Below are the code and all the weights of a small trained network. Each question names an input and a class and asks about switching units off, where a switched-off unit gives its printed mean instead of its output.

import numpy as np


def w(rows, s, z=0):
    codes = np.array(rows[::2]) - 128.0
    scale = np.full(codes.shape[1], s)
    scale[-1] = z or s
    return codes * scale


def f(y):
    return np.maximum(y, 0)


def log_softmax(a):
    a = a - a.max(-1, keepdims=True)
    return a - np.log(np.exp(a).sum(-1, keepdims=True))


def net(x, mask):
    res = np.array(x, float).reshape(1, 6) / 4 @ E
    y = f(res @ A[0][:, :-1].T + A[0][:, -1])
    res = res + np.where(mask, y, B[0][:, -1]) @ B[0][:, :-1]
    return log_softmax(res[-1] @ U[:, :-1].T + U[:, -1])


A, B = {}, {}
E = w([
[135,183,95,105,232,148],'x0',
[79,181,156,142,136,8],'x1',
[2,82,175,133,176,166],'x2',
[65,176,102,73,70,160],'x3',
[131,198,170,204,113,189],'x4',
[125,128,129,127,128,130],'x5',
],0.0086)
A[0] = w([
[199,88,175,178,193,106,176],'N1',
[72,171,101,75,92,148,74],'N2',
[101,59,123,60,152,93,52],'N3',
[118,48,69,66,124,82,99],'N4',
[103,172,164,124,136,27,94],'N5',
[17,74,203,125,201,169,24],'N6',
[180,46,147,200,187,114,183],'N7',
[81,154,118,73,46,138,106],'N8',
[252,208,28,113,94,91,105],'N9',
[95,183,162,150,135,41,74],'N10',
[122,189,85,96,184,143,67],'N11',
[121,191,87,97,217,126,57],'N12',
[133,78,103,42,127,73,16],'N13',
[118,191,164,210,97,167,56],'N14',
[166,43,181,219,187,58,156],'N15',
[108,58,203,146,3,103,165],'N16',
[115,49,70,63,123,69,104],'N17',
[95,191,138,137,162,65,128],'N18',
[98,166,189,129,100,42,94],'N19',
[123,192,80,119,233,159,156],'N20',
[104,186,169,219,104,157,4],'N21',
],0.0068,0.002)
B[0] = w([
[31,185,82,78,61,133,217],'N1',
[75,186,89,117,88,99,176],'N2',
[179,198,196,132,185,126,190],'N3',
[180,212,162,165,221,167,206],'N4',
[158,86,103,80,158,219,199],'N5',
[134,67,245,72,40,37,253],'N6',
[59,191,77,73,77,146,227],'N7',
[60,188,76,153,100,102,186],'N8',
[122,63,239,48,40,67,250],'N9',
[133,59,105,35,148,253,193],'N10',
[130,101,82,187,113,74,176],'N11',
[149,82,84,211,139,55,190],'N12',
[185,202,184,161,195,139,185],'N13',
[212,174,184,149,212,149,187],'N14',
[29,213,76,95,101,133,238],'N15',
[183,76,28,251,190,62,236],'N16',
[216,221,160,175,212,165,210],'N17',
[150,53,94,98,138,196,189],'N18',
[165,55,85,91,154,204,196],'N19',
[149,31,96,198,115,38,219],'N20',
[212,199,190,163,214,130,183],'N21',
],0.0057,0.0062)
U = w([
[173,206,189,159,193,146,52],'0',
[124,79,230,82,76,70,90],'1',
[134,70,47,219,141,70,99],'2',
[141,68,80,83,135,247,146],'3',
[55,223,69,107,97,119,93],'4',
[124,130,126,131,130,136,253],'5',
],0.014,0.0054)

Each question gives the input, the list of numbers given to net, and the class t.
The units are the neurons (one row each of A and B). Each row of codes is followed by its name. A weight is (code - 128) times the scale printed after its matrix; where a second scale follows, it is the last column's (A, B and U).
mask holds one flag per neuron, in row order. A switched-off neuron (its flag False) gives its mean, the last column of its row in B, instead of its output. The means were averaged over made-up inputs and are rounded, as every weight is.
A unit's drop is (log p(t) with every unit on - log p(t) with that unit switched off) / (log p(t) with every unit on - log p(t) with every unit switched off).
The circuit of an input: a set's keep is (log p(t) with only the set's units on - log p(t) with every unit switched off) / (log p(t) with every unit on - log p(t) with every unit switched off). Starting from the 12 units with the biggest drops (on a tie, the unit counted first), units are removed one at a time, each time the one whose removal leaves the highest keep (on an exact tie, the one counted first), for as long as the keep stays at least 0.8.
units of the circuit, in order: the units of the circuit, biggest drop first
most important unit: the unit with the biggest drop
top k neurons: the k neurons with the biggest drops, biggest first
drop of u: that unit's drop, to one decimal
input [-2,4,4,-8,-6,2], class 4: most important unit	N15
input [0,-6,6,3,5,-1], class 1: units of the circuit, in order	(N6; N10)
input [-4,-2,-7,-1,-7,0], class 0: units of the circuit, in order	(N17; N4)
input [0,3,-7,6,-7,3], class 0: top 3 neurons	(N17; N4; N13)
input [-2,5,1,-6,-1,5], class 4: units of the circuit, in order	(N15; N1)
input [4,4,3,-7,0,-2], class 4: top 2 neurons	(N15; N1)
input [4,-1,-4,-6,3,-2], class 4: units of the circuit, in order	(N1; N7; N15)
input [4,8,-6,-3,0,2], class 3: units of the circuit, in order	(N10; N5; N18)
input [8,-6,6,-1,4,-8], class 2: units of the circuit, in order	(N20; N12)
input [6,7,-1,-8,-6,-1], class 4: top 4 neurons	(N15; N1; N7; N16)
input [3,3,4,-4,0,0], class 1: top 2 neurons	(N6; N16)
input [6,2,-6,2,-1,4], class 1: top 2 neurons	(N9; N16)
input [-3,8,4,8,8,-4], class 0: top 2 neurons	(N21; N14)
input [3,6,-1,7,7,7], class 0: units of the circuit, in order	(N14)
input [8,-4,-5,7,-8,3], class 0: units of the circuit, in order	(N17; N13)
input [4,8,2,8,2,2], class 3: units of the circuit, in order	(N10; N18; N19)
input [1,0,7,6,-1,3], class 1: top 2 neurons	(N6; N15)
input [6,-7,-7,6,-6,-1], class 1: top 2 neurons	(N9; N16)
input [-8,-7,-3,-2,-3,-8], class 2: top 2 neurons	(N16; N10)
input [8,-5,-1,-6,2,4], class 2: most important unit	N20
input [5,8,7,-4,7,-6], class 3: top 2 neurons	(N10; N18)
input [-8,-2,5,-6,2,1], class 2: top 2 neurons	(N16; N9)
input [-6,3,-6,-5,-3,-8], class 5: top 3 neurons	(N6; N20; N15)
input [8,-3,3,-7,-3,-3], class 2: top 2 neurons	(N20; N12)
input [5,6,-8,1,-4,6], class 1: top 2 neurons	(N9; N16)
input [-8,-7,2,3,3,5], class 2: drop of N16	0.6
input [-8,3,0,4,0,-7], class 2: units of the circuit, in order	(N16)
